Rows near named flat spaces through zero
mt-hg: [  50   57  -36  -86  -51   62   80  208  -32  243  196  227  -81  231
  148 -100 -303    1  301  147 -165  -16]
qg-rz: [ -81 -119   27 -262   91    3  151  152  271  314  194  153  -86  153
   85  -40 -205  186  297  344   36   74]
qg-rz: [ 193  238   16 -168  173   78  143  143   40  385  291  331  -64  148
  160  -39  145  -13  286  -44  261   71]
pr-gp: [ 107  330  123 -146  222   66   60  -96   38  202  158  174 -159  135
  222 -213  109  -50  148  -37  202   -9]
qg-rz: [   4   54   19 -107  -25  -29   27  -62  -68  -20  -25  -30 -153 -118
   45  -53  -57   40  -42    0   21  -62]
pr-gp: [-144 -325  -77   -9 -120   60  -14  228  275  168  -46   26  211  115
  -95  156 -173  -46  101  247 -357  211]
qg-rz: [  67 -115  -75    7 -215  -83  -73 -190 -184 -280   -8  -16  106 -132
 -146  332 -172 -106 -160 -115 -240  134]
pr-gp: [  -5    8   27  174 -105   -3  -31 -159 -157 -269 -102  -91  -20  -68
 -108  -57  -45 -100 -171 -127  -64  -22]
mm-lp: [-101 -141  -65  127 -112  -55  -29  -34   16 -110  -18 -179  253  -41
 -113  337  -75  -28  -11  -75 -208   91]
mm-lp: [ -97   57  -50  -90  -55  -53   27   59  -78   46  117  -61 -138    4
  112  -90 -308  143  191    8 -120 -177]
mt-hg: [ 155 -376  276   10  -20  -97  -20 -423  -72 -723 -330  260  -11 -214
 -424  211  192  -25 -507  241 -114  161]
jf-fj: [ 161 -104  -73  197  111  -66  -96 -105  219 -206 -242 -173  181  -68
 -161  138  360  -90 -316  -95  262  134]
mm-lp: [ -54 -503   86  -26  -80  -33 -110  284  247   22  -80   12  281  191
  -58  362   -2  165  -56  679 -243   42]
qg-rz: [ -33 -150  -56   37  -42 -143  175  -99 -130  -74 -120 -149   39 -148
  -42  187  -61   70  -33  -85   81  108]
qg-rz: [ -62   33 -121  436   58  -93 -102 -292  160 -302 -109 -479  404  -70
 -204  270  234 -203 -166 -554   78  173]
jf-fj: [  55   87   -8 -167  136   48  232 -173  154  124   -9  234 -132 -113
  -79  -86   37 -122   82 -180  120  301]
qg-rz: [  82 -108   63  175  -36   81 -117  -68  -51 -379 -220  184  -36  -62
 -286 -183  170 -103 -304    8  -51  -32]
pr-gp: [-166   66 -331  -37   18  -63  109  302  168  477  133 -288   26   89
  245  -63 -324  132  423 -162   37  -35]
jf-fj: [ 160   29  -27 -182  174 -153   42 -169  133 -116  -36  -12 -261 -208
  -38 -163  139  129 -110 -140  384  -16]
qg-rz: [  72  -41  246  125  -31   19 -179 -152 -108 -302 -108  -18   73  -73
 -116   43  383 -123 -341  -13  -14  -30]
pr-gp: [ 91 189  74  91 211  84 157 -26  92 164 -26  69  90 101  70  69 271 -69
  51  21 270  89]
jf-fj: [ 189  317  145   94  -74  117 -132   19 -325  -29   13   44  -68  -63
  109  -56  333 -180 -202 -145   70 -191]
qg-rz: [ -22 -213   69    0   84  -98   62   46   76  -68  -86  -42   16  -26
  -57   52  122  199  -42  193  157  -45]
pr-gp: [ 100  244    3  195  257  -85  125 -229   73    1 -152 -307   67 -179
   34    9  506 -119 -118 -523  491  109]
jf-fj: [ 128  -51   68 -109   88  137   20  215  218  167  -10  342 -107  144
  -19 -188   99   -3   29  339   48   27]
mt-hg: [ -38  305 -178   79  -19   62   -2  -90  -41  122    4 -179   25  -50
  100  -25  -88 -182   49 -358   -5   41]
mm-lp: [ 202  423   14 -156  156  179  -69  122  112  292  181  221 -374   91
  186 -584  165  -85   56  -74  353 -158]
mm-lp: [  30  392   71 -318  163   54   13  -46  -77  211  216  190 -395  -54
  230 -430   22   70  172 -159  195 -199]
mt-hg: [  29  383 -155 -235 -101   88  -54   32 -154  162  260  153 -379  -21
  176 -388 -414  -44  216 -220 -126 -188]
jf-fj: [ -25 -348    5   74   32 -178  114   12   40 -149  -99  -78  113   56
  -82  181  -80  210   13  223   54   42]
pr-gp: [ 213  148  122  -43  288   59   55  -34  158  120   81  265  -76  154
   46 -219  356  -47   25    1  401   84]
mm-lp: [   2  -32   29  -65  145 -130  -69  -95  142  -44   96 -136  -82   73
   71 -174   27  143    8    4  256  -61]
jf-fj: [-162   14  -16 -291   20  -93  133  -34 -158  161  173   86 -159   -1
  182  -53 -349  201  313   11 -112  -47]
mt-hg: [  71  -29  -83  -21   93   82   12  355  226  333   49  218   63  270
  115 -115  -18  -27  276  129 -119   46]
mt-hg: [-251 -178 -212  -96 -259  185   54  638   61  472   96  139   -3  129
   46  -58 -469  147  369  393 -418 -135]
jf-fj: [ -91 -318  -64 -177 -110  -69  -98  418  -54  152   88   69  -94  169
  130 -120 -291  358  150  508  -99 -270]
pr-gp: [-139   68 -122   35  -91   19 -182  206   19  243  131 -285  134  104
  192   23  -74   11  106  -45  -83 -125]
mt-hg: [  84  195   78   95   94   68  -77  -93  -62 -170  -82   81 -133  -36
  -40 -286  205  -83 -132 -165   97 -135]
mm-lp: [  30  -20   27  213  -82   43  142 -275 -134 -291 -267   24  128 -146
 -223  250   18 -224 -218 -108 -142  222]
jf-fj: [-254 -241  -44  -71 -132  -61   27  183 -157   37   58   20   71  103
   55  119 -417  244  250  268 -376 -135]
jf-fj: [ 164  102  -78  187   33  -80  -83 -250   53 -255 -166 -277   23 -207
 -122   11  282 -174 -327 -404  278   85]
jf-fj: [-115  112 -149  183   23  -99   90 -309 -132 -235 -129 -292   53 -219
 -106   74  -54  -23  -74 -447  118   33]
pr-gp: [-263  -82  -52  124 -139   41 -158  172   45   43   65 -236  168   86
    3   22 -160   41   93   33 -282 -136]
pr-gp: [-262  -97 -129  188 -149  -42  -87  154   88  152  120 -451  383   72
   47  362 -127   16  156  -93 -215    8]
pr-gp: [ 182  402  -74  271  232  119    4   -4  114  160  -68 -121   28  -29
   31 -264  566 -254  -97 -528  525   41]
mt-hg: [ 123  363 -244  -51   76   15  147   30  -34  283  139  -36 -215  -40
  164 -230 -103  -28  178 -340  376  -21]
mm-lp: [  35 -177 -178  -30  -90   29  142  210   78  136  -86  146  -23  -55
 -118   11 -140   -7   73   46  -61  147]
pr-gp: [-201 -234 -260  -41 -333   88 -213  362  105  124   36  -55   55   57
  -61  -32 -478    5   92  183 -521  -64]
qg-rz: [   8   -2   13 -209   17   32   60   79   -7   72   23  216 -223    6
   47 -155 -172  138   79  257  -13 -102]
mt-hg: [ 130  -66  194  275   80  -60 -159   66   73 -115   16 -184  241  191
   31  107  417  -31 -127   43  142  -76]
mm-lp: [  53  122   13 -401   57  129  139  278   29  455  264  466 -341  135
  199 -323 -211  126  349  279   36  -63]
mm-lp: [-143 -689   -8  -32  -67 -161   87  142   59 -106 -264    9  284  -65
 -215  443   13  254  -98  442 -141  186]
jf-fj: [ 191   48   83  -35   32   18   16 -142 -109 -270 -217  164 -258 -270
 -168 -179  265  -21 -335  -38  230  -67]
qg-rz: [  25  257 -163  157  115   30   22 -129  157   71  -49 -204    1  -46
    7 -194  107 -203   -3 -474  220  120]
mm-lp: [ 141   68  -40   24  161  -51   26 -149  178   -2  -56  -59   -6  -33
  -15  -66  219 -104  -85 -224  288  171]
mt-hg: [ 351  487   25  345   47  196 -207 -137  -85 -224  -50   53  -30  -72
 -126 -246  547 -427 -352 -536  276  -64]
mt-hg: [ 268  155  308  255   94  -27  -62 -311 -202 -340   16   18  150   61
  -40  177  487 -200 -271 -160  210   38]
jf-fj: [ 151  353  136   93  120   78   22 -281   12  -43   36    4   15  -36
   18    9  303 -285  -93 -335  143  130]
jf-fj: [ 198  260  140 -112  274   70  115 -147  140  173   56  211 -100   78
  116 -120  308 -118   22  -38  341  149]
pr-gp: [ -29  158  207 -244   52  135   25  -26  -90  109  144  356 -169  131
  138 -115 -115   33  137  310 -162  -91]
mm-lp: [ 238  387    0   60  361  -99  245 -658   39 -261 -137  -24 -227 -232
  -87 -242  295 -200 -177 -657  631  262]
mm-lp: [ 118  328  103  181  205   32   23 -170   13   33   46  -87   79   81
  106  -51  352 -182    0 -329  270   44]
mt-hg: [ 159  152   13   81  -29   24  -13  -29  -80   15   84   18   69   63
   56  124   66 -148   -8 -112   15   47]
mt-hg: [  14  -42  -90   98  -96   72  123   45  -55 -107 -148  161 -101  -62
 -169 -124 -193  -67    0  -23 -157   26]
jf-fj: [   3  185  441 -517  190  -15    7  -85  -76  212  419  298 -346  203
  383 -195  -29  274  233  484  115 -235]
mm-lp: [  94  -35  -52  218  -61  -13   56  -91 -183 -269 -188   35   29  -85
 -168   30   22  -90 -158 -145   -3   29]
jf-fj: [  14 -163   29 -273  -17  -17  -70  221  140  282  226  124  -71  155
  133  -80  -75  122  139  292   25   24]
qg-rz: [-211 -638   -6 -250 -177 -121    0   62  107 -105 -147   -5  172 -161
 -215  505 -184  286 -147  593 -249  143]
mm-lp: [  38 -113   34  -10  -99  149  -75  402   53  184   42  211   40  187
   21   12  -12   56   49  463 -147 -130]
qg-rz: [ 128  196  -14  422   95  117  -20 -155   87 -234 -262 -108  180  -13
 -176   25  341 -281 -261 -246  138   69]
mt-hg: [ -75 -417 -124   34   15 -249  142   97  262  137  -25 -345  315    4
  -18  446   -8  157  114   43  100  265]
mt-hg: [-182   -5 -111   57 -271   -3  -58   87 -227  -64  -11 -225   10 -108
   17  129 -345   68    9   24 -307 -207]
qg-rz: [  93  -54   74  197  111  -19   43 -251   21 -361 -289  -24   35 -230
 -291   22  414  -75 -359 -176  276   93]
mm-lp: [ -25  -67  -17   65 -149   60  -61  194  -18  148  151   36  261  183
   42  296 -112  -88  154  100 -323   69]
pr-gp: [ 160  226   50   53  146  190   26   85   88  109  -46  289  -98   13
  -51 -285  340 -182  -18 -152  147   23]
pr-gp: [ -15 -248  154  -90 -125   -6 -120  148  -81  -15  209  181  176  173
  -15  291  -43  107   55  377 -245  -28]
mt-hg: [ 157 -159   21  107  228    9  157 -229  170 -309 -440  256  -14 -160
 -333  -75  344 -100 -290  -47  205  263]
pr-gp: [-101   83  -20  -59 -210  160   13  330 -249  274   91  165   10   57
  140   71 -217  -12  213  155 -397 -149]
qg-rz: [ 186  112  120  190  157   16   97  -65  -15  -12  -34   57   47  116
   22  -65  314 -124  -42 -110  280   84]
qg-rz: [  50  487   96   15   86  -48  188 -573 -330 -171   50 -107 -127 -216
   96   65   18 -188  -29 -551  157   78]
[ -87   70 -184  -33 -115  222   84  306   58  244  -34  214 -243   22
  -42 -419 -314  -32  157   94 -134  -78] -> jf-fj
[ 113   -1  213  117  149   83   66   14  -20 -130 -219  193 -104   77
  -39 -208  274   30 -168  294  189 -115] -> qg-rz
[ 313  330  114   17  338   52  -67  -25  207  149  237  206  -67  311
  171 -314  366 -118  104 -136  425    8] -> qg-rz
[-203 -794 -101   82 -219 -291 -201  429  115   34   51 -401  495  194
  -12  524 -121  353   58  434 -219    1] -> pr-gp
[-134  261   15 -120 -146   73    7 -196 -343 -134   38  107 -242 -179
   22 -155 -329  -63   51 -211 -342 -148] -> mt-hg
[ -22 -471  122   60  -69 -190  -20 -145  -35 -382 -212  -70  272    4
 -152  504  -35  124 -206  374 -235  113] -> mt-hg
[ 166  522 -135  287  115  283  150  213  -16  379  112  176  -44  174
   83 -385  197 -311  222 -433  292   17] -> pr-gp
[ -34  -14  154  -30  -48   -8 -216 -202  -32 -190   67  -90   42    6
  -15   39   85  -50 -207   56  -43  -18] -> jf-fj
[ 175  -20   11  147  296 -132  205 -399  214 -214 -399 -200   95 -294
 -190  183  566 -105 -364 -294  567  331] -> mt-hg
[ -36  401   10 -232   88   57    2 -187   89  190  213  -52 -222  -64
  185 -175  -93  -64  127 -206   87  -29] -> mm-lp
[ 131  226  105  -69  -54   51 -168   25 -142  -20   71  -14 -216  -79
  113 -202  164  -32 -165  -25  114 -243] -> jf-fj
[-115  -10 -219  -59 -166   -4   59    7  -48   95   55  -61   76  -67
  -10  222 -375  -31  141  -94 -250  110] -> qg-rz
[-122   11 -133  202 -197   36  -33  111   11  103   94 -285  186  125
   44  144 -274  -89  101  -27 -181   12] -> mm-lp
[  46  619  -51  179   83  253    2  -36  -84  150  110   40 -149   22
   84 -397  122 -263   79 -455  175 -138] -> pr-gp
[-116 -480  251  -66 -156 -151 -220   91 -122 -210  156    7  252  309
   62  386 -220  273   10  687 -402 -138] -> mt-hg
[ -21  342 -194  228 -120  130 -119 -122  -82 -101  -94 -219  -13 -199
  -90 -139   22 -294 -166 -535  -42  -35] -> mt-hg

Rows near named flat spaces through zero
fs-gt: [ -71   67  -47 -226   37   38  -33  -48  -51  -15  -71  213  117   71
  132  161 -104    8 -121  -28  -80  -94]
tb-rc: [ 435 -321 -331 -173    1 -397  122  616  341 -353 -146  163 -171 -185
 -116 -315  190  -98   43  -91  185  289]
sn-hb: [ -31  189  -96   60 -122 -152  -26    2 -104  -95   64   -3   77  -56
   78   27   -1 -207 -298   -1  -34  103]
sn-hb: [ -27 -153  -82  -85  344  224    3   24   96   75   70 -130 -103  -44
  -61  141  -16  -14  189  192  132   45]
fs-gt: [ 389 -112   13  318  -39 -457  186  210    5  -11  -50 -262 -202  -43
   -5 -446   85  -79  -75   26   66  259]
fs-gt: [-136 -114 -231 -326  164  157   17   15  114   -7  184  312  -85  184
 -210  405  154   29    7   52 -295  126]
bf-jm: [  32   -3  -84 -114   19 -127   47   97   78 -109 -135   70   21   42
   -2  161   40   16  -66 -107 -124  222]
tb-rc: [ 170 -311   80  229   -6 -164  -88   76   87   16   13   27 -114   42
 -111 -258  195  165  135  -86 -120   55]
bf-jm: [-122   18  372  240 -107 -148   12 -107 -254  -96 -141 -163  103  168
  201 -343  -27  174   66  -56  -99  -17]
fs-gt: [ 237 -343 -157 -120   43 -152   86  210  235 -133    2  243 -192   98
  -54 -113  158   20   41  -27  -93  -23]
tb-rc: [-230  131   16  202  -54  262 -365 -183   33   72    1   43  254 -198
 -103  165   80  227  103    2   53 -207]
bf-jm: [ -98 -146  404   51 -127 -118  299    5 -198 -215   92 -273 -160  240
  120 -474 -129 -164   84  -74   50   24]
fs-gt: [  71  -36 -109  250  136  180   11   16  194   89  168 -297 -110 -177
 -159  108   96  -97  219  125  242   51]
fs-gt: [-116 -257  165  -27   63 -220  107  105 -218 -275  114 -125 -131  152
  142 -341  -30 -166 -192    3 -105  220]
tb-rc: [ -67 -297  206 -322  -37  -20  130  -53 -131  -48  -17  211 -181  360
   58 -157  -28   73    9  -33 -286 -103]
tb-rc: [ 256 -272 -311 -293  122 -159  123  351  240 -130    7  123 -311 -119
  -76  -50   48 -189 -181   17   -2  179]
fs-gt: [-305  158   -7  135   62  360 -244 -184   35   21  111 -223  -45 -314
    2   61  -80 -115 -108  214  130 -247]
bf-jm: [  99 -362   -5  166  -33   33    1   55  121   78  175   27 -162   41
 -208  -25  250  225  153 -125 -127   36]
bf-jm: [-121  144  110   48  -51 -145  159 -108 -341  -97   53 -195   66  103
  318  -81 -175 -197 -363   57   -4   44]
tb-rc: [ 181  -77 -135  257  -63  -35 -175  196  213   -6   13   56   64 -247
 -188 -147  221  171  225  -67  167  -18]
sn-hb: [ -33  139   62  169   27  -26   10  -74 -155  101 -121 -229  -32  -30
   99  -55   27  131  -49  160  -84   70]
bf-jm: [ -23  203 -106  -10   65  -68   75    3  -58 -108  -15 -227  -42 -131
  165   -4 -146 -346 -283  214  163   56]
sn-hb: [-531  329  158 -112   -3  226 -336 -412 -293  -49 -117   73  202   51
  207  128 -141  -21 -263  280 -220 -279]
sn-hb: [ 360 -462  145 -188 -122 -785  462  382 -242 -311 -106   68 -273  436
  186 -551   54  -97 -293 -247 -332  531]
sn-hb: [ 178 -132   25 -117  203 -176  190  165  -88   26   13  -42 -152  150
   73 -212  -57  -99   66   67  -16  204]
bf-jm: [-160   37  260  -91 -169  -70  227  -41 -201 -195   76  -41   91  219
  158 -122 -187 -141  -59 -212   24    4]
sn-hb: [ -61   59   79 -249 -119   72   -2 -126  -62   46 -176  184   83  145
   44  138  -65   97   28  -42  -96 -141]
fs-gt: [ 201  -77 -230  -43    9  -65   19  197  137   65   26   38 -117 -132
 -152  100  135   -6  -19  -46  -12  210]
tb-rc: [-149  -28   14 -118  143  208  106  -42  -97   16  216  -84  -81   14
   86    8 -148 -127  -50  110   95 -118]
tb-rc: [ 144 -143 -390 -111  250  167  -71  101  315  123   97   15 -241 -206
 -209  332  134 -113  -24  189   27   86]
fs-gt: [ 314 -388 -260  368  191    6 -209  108  284  170  170 -117 -208 -217
 -278   -1  360   56  182  174   97   94]
sn-hb: [  44 -322  -59 -342  187   33  191  204  131 -102   55  157 -169  234
 -174   52  107   37  296    2  -77  196]
bf-jm: [  20    9 -135 -190  163  -26 -137   37 -132   87 -177  117   63  -81
  162   88  -49  112 -205  119  -84   36]
bf-jm: [-188   90  237   71    8  -59    1  -69 -216 -127 -133 -210  135  -27
  235 -177 -203   24 -141  -30   74    0]
tb-rc: [ 100  127 -128  -31   19  -80   83  124  191  -45 -198  -35  -13  -21
 -184  125  132   71  191   68   11  227]
fs-gt: [ 449 -504 -237  -44   94 -201  211  382  378  -43  151  188 -251  122
 -297   -7  299   25  300 -196  -24  285]
sn-hb: [ 199  -25  -18   28 -169 -217 -104   23  115   21 -251  267   -2  145
 -129  -74  256  209  167  -11 -255   14]
sn-hb: [-258  133 -110  -88   34  161 -234 -131   13  -88   90  139  104 -105
   -5  171  -41 -135 -205  127  -20 -159]
sn-hb: [-176  -41   69 -460  156  236   30 -125  -49   38  -62  180   27  173
   36  194 -211  -11   68   70   -6 -161]
sn-hb: [-207  162 -173 -107  171  341 -261 -192   26  140  -58   16   30 -292
   72  233 -132   49 -242  307   79 -350]
sn-hb: [-159  145   49  198   89  195 -103 -193   82  144   38 -122   15  -26
 -161  186   56  132  143   88  -79  -19]
tb-rc: [-203   73  235   45  -69   36   12 -225 -171  -35   -6  -15  146  278
   24   39    9   57  144   24 -103  -30]
bf-jm: [-266  -19  209 -113  -34  239  146  -98 -310  -11  333  -83  -61   -9
  311 -240 -354 -164 -277  -59  121 -369]
bf-jm: [-405  297   83   -9   38  353 -340 -434 -153  107 -120   77  287   -8
  124  295  -90  155  -52  247  -65 -389]
bf-jm: [-154   16  -86 -159   47  118   70    3   65 -161   61  -54 -113  -55
   90  140  -91 -211 -205   39   -7  -26]
bf-jm: [-244  201 -358  -38  273  771 -367 -300  151  341  278  -73   21 -470
  -16  587 -122 -167  -89  390  329 -518]
sn-hb: [-265  366   75   22  104  385   90 -199  -62   55  100 -411   22 -251
  211  121 -400 -293 -118  153  387 -270]
bf-jm: [  38 -365  344 -103 -123 -369   55    5 -131 -109 -238  298  -48  572
 -146 -320  263  404  283 -120 -521  214]
tb-rc: [ 285 -237 -162 -240   70 -286  221  153  107  -39  -96  139 -196  284
  -95  150  166  -83    3    3 -231  360]
tb-rc: [ -10  105  299  107 -194 -162  137  -46 -256  -37   -8  -41   67  194
  174 -375 -101    2   46  -94  -22  -84]
tb-rc: [-107  284 -201  -22   73  288   94 -132   93   77  254 -266  -45 -301
   63  357 -297 -454 -338   89  337 -149]
tb-rc: [  70 -222   91  198   85    8  -23  -55   37   97   54 -111  -87   49
  -45  -53   80  110  118  -14  -37    8]
fs-gt: [ 411 -102 -111  143  -41 -394  333  331  114  -93  -41 -205 -199   15
  -57 -224  140 -121   65  -48   95  386]
fs-gt: [-188  -62    7  -86  -43  -61  135   67 -109 -202  233  -13  -64   87
  -24  -12    2 -143 -218  -84 -122  195]
tb-rc: [  15 -311  163  -60 -149 -225   93   91 -170 -252   27   32 -145  184
  152 -426   43  -97 -117  -18  -92  -19]
bf-jm: [   7 -106  127  -95 -101 -224  119  141 -109 -252  -31   87  -12  163
  170 -284  -33  -86  -61 -148  -86   70]
fs-gt: [ 302   69   12  -35 -375 -520   17  129   28  -38 -392  464  201  304
 -120  -16  283  360  100 -345 -421  265]
fs-gt: [  42  147   29   42  -92 -196  127   46  -48  -78  -92  -78   -5   12
   81  -88  -53  -62 -152  -54  -45  118]
fs-gt: [-285  207  200  209 -180  165 -179 -223 -175  -19  -55 -216  223 -188
  179   53 -143   50 -163 -117   99 -164]
bf-jm: [-369  130  345  -62   73  272 -119 -336 -299  106   -5   22  179  180
  230   -8 -242  128   50   31  -98 -311]
sn-hb: [ 143 -482 -160 -203  229  -61  -13  139  183   -2   68  226 -235  108
 -151   72  151   77  -23   -6 -215  129]
tb-rc: [ 147 -340 -195 -150   88  -63  154  137  116  -90  262  -10 -407   33
  -55  -71   69 -362 -209  138  -40   68]
fs-gt: [-119 -173  173  -73  -17   56  148   42  -41 -127  106  -85  -63   79
   42  -86 -100  -29   27 -188   23   30]
sn-hb: [-368  305  507   29 -250   60  -36 -268 -384  -18 -108   30  282  229
  166 -268 -199  203  117 -124 -111 -235]
[-163  146 -134 -156   50  288 -171 -123   97  -11   76  115  170  -29
  -80  396   -2 -189  142   85  130  -89] -> sn-hb
[  53 -175 -300 -391  139 -168   56  218  102 -221   48  226 -152  -12
    6  104  -24 -279 -381   38  -98  189] -> bf-jm
[ 156   49 -110 -240    2 -181  146  173   25 -132 -140  113   -1  109
   59  -11   -3 -161   41   36   32  149] -> tb-rc
[-436   19   92 -221  188  411   51 -203 -268   88  232 -108  -14  -22
  173  184 -286   37 -264   88  -12 -201] -> tb-rc
[ -43  337  -99  268  -71  202 -212 -138  182  175   57  -50  175 -207
 -243  291   97   15  203    2  120  -41] -> fs-gt
[ 611 -418 -284 -302   76 -479  365  469  413  -93 -184  262 -391  282
 -328  -37  324  -12  256  -73 -217  506] -> tb-rc
[ 404 -238   15   13 -175 -533  240  427  144 -227   26  158 -155  121
 -145 -505  117 -124   93 -306  -20  304] -> fs-gt
[-225 -141  285 -228 -107  105   67  -78 -206  -88   47  172   39  256
  127 -141 -118  113   54 -171 -138 -185] -> bf-jm
[-238  306 -262 -483   76  319  121  -85  -84 -110  166  -19  -40 -122
  285  371 -345 -609 -427  247  224 -211] -> bf-jm
[ 491 -187 -515 -108  152 -161   82  218  521  119  113  214 -290  -85
 -317  354  178 -265  -90  -20  -40  216] -> sn-hb
[ 140  120 -318 -212   48  -33   92   64  215  -65  -52   26 -120  -62
  -37  290    1 -351 -150  165   70   90] -> sn-hb
[ 158 -360  176  224 -105 -182  -63  107  138  -27   24  127  -56  138
 -294 -348  267  289  367 -181 -105   56] -> bf-jm
[ -97 -186  437   44 -214 -405  -18  -69 -385 -216 -268  212  169  500
  206 -445  134  365   56 -135 -440   70] -> bf-jm
[ 110 -308  135    5  -18 -375  308  304  -33 -348  128  -80 -206  217
   37 -457   44 -195    6 -160  -55  321] -> sn-hb
[-166  443  150    8 -175  -18  228 -136 -253  -84   83  -93  253  121
  330   97 -307 -266 -197 -193   86  -52] -> bf-jm
[-163  326  204   72 -176  -64  -66 -292 -211  101 -297   21  164  150
   93   37  -25  267  -95   68 -271 -101] -> fs-gt
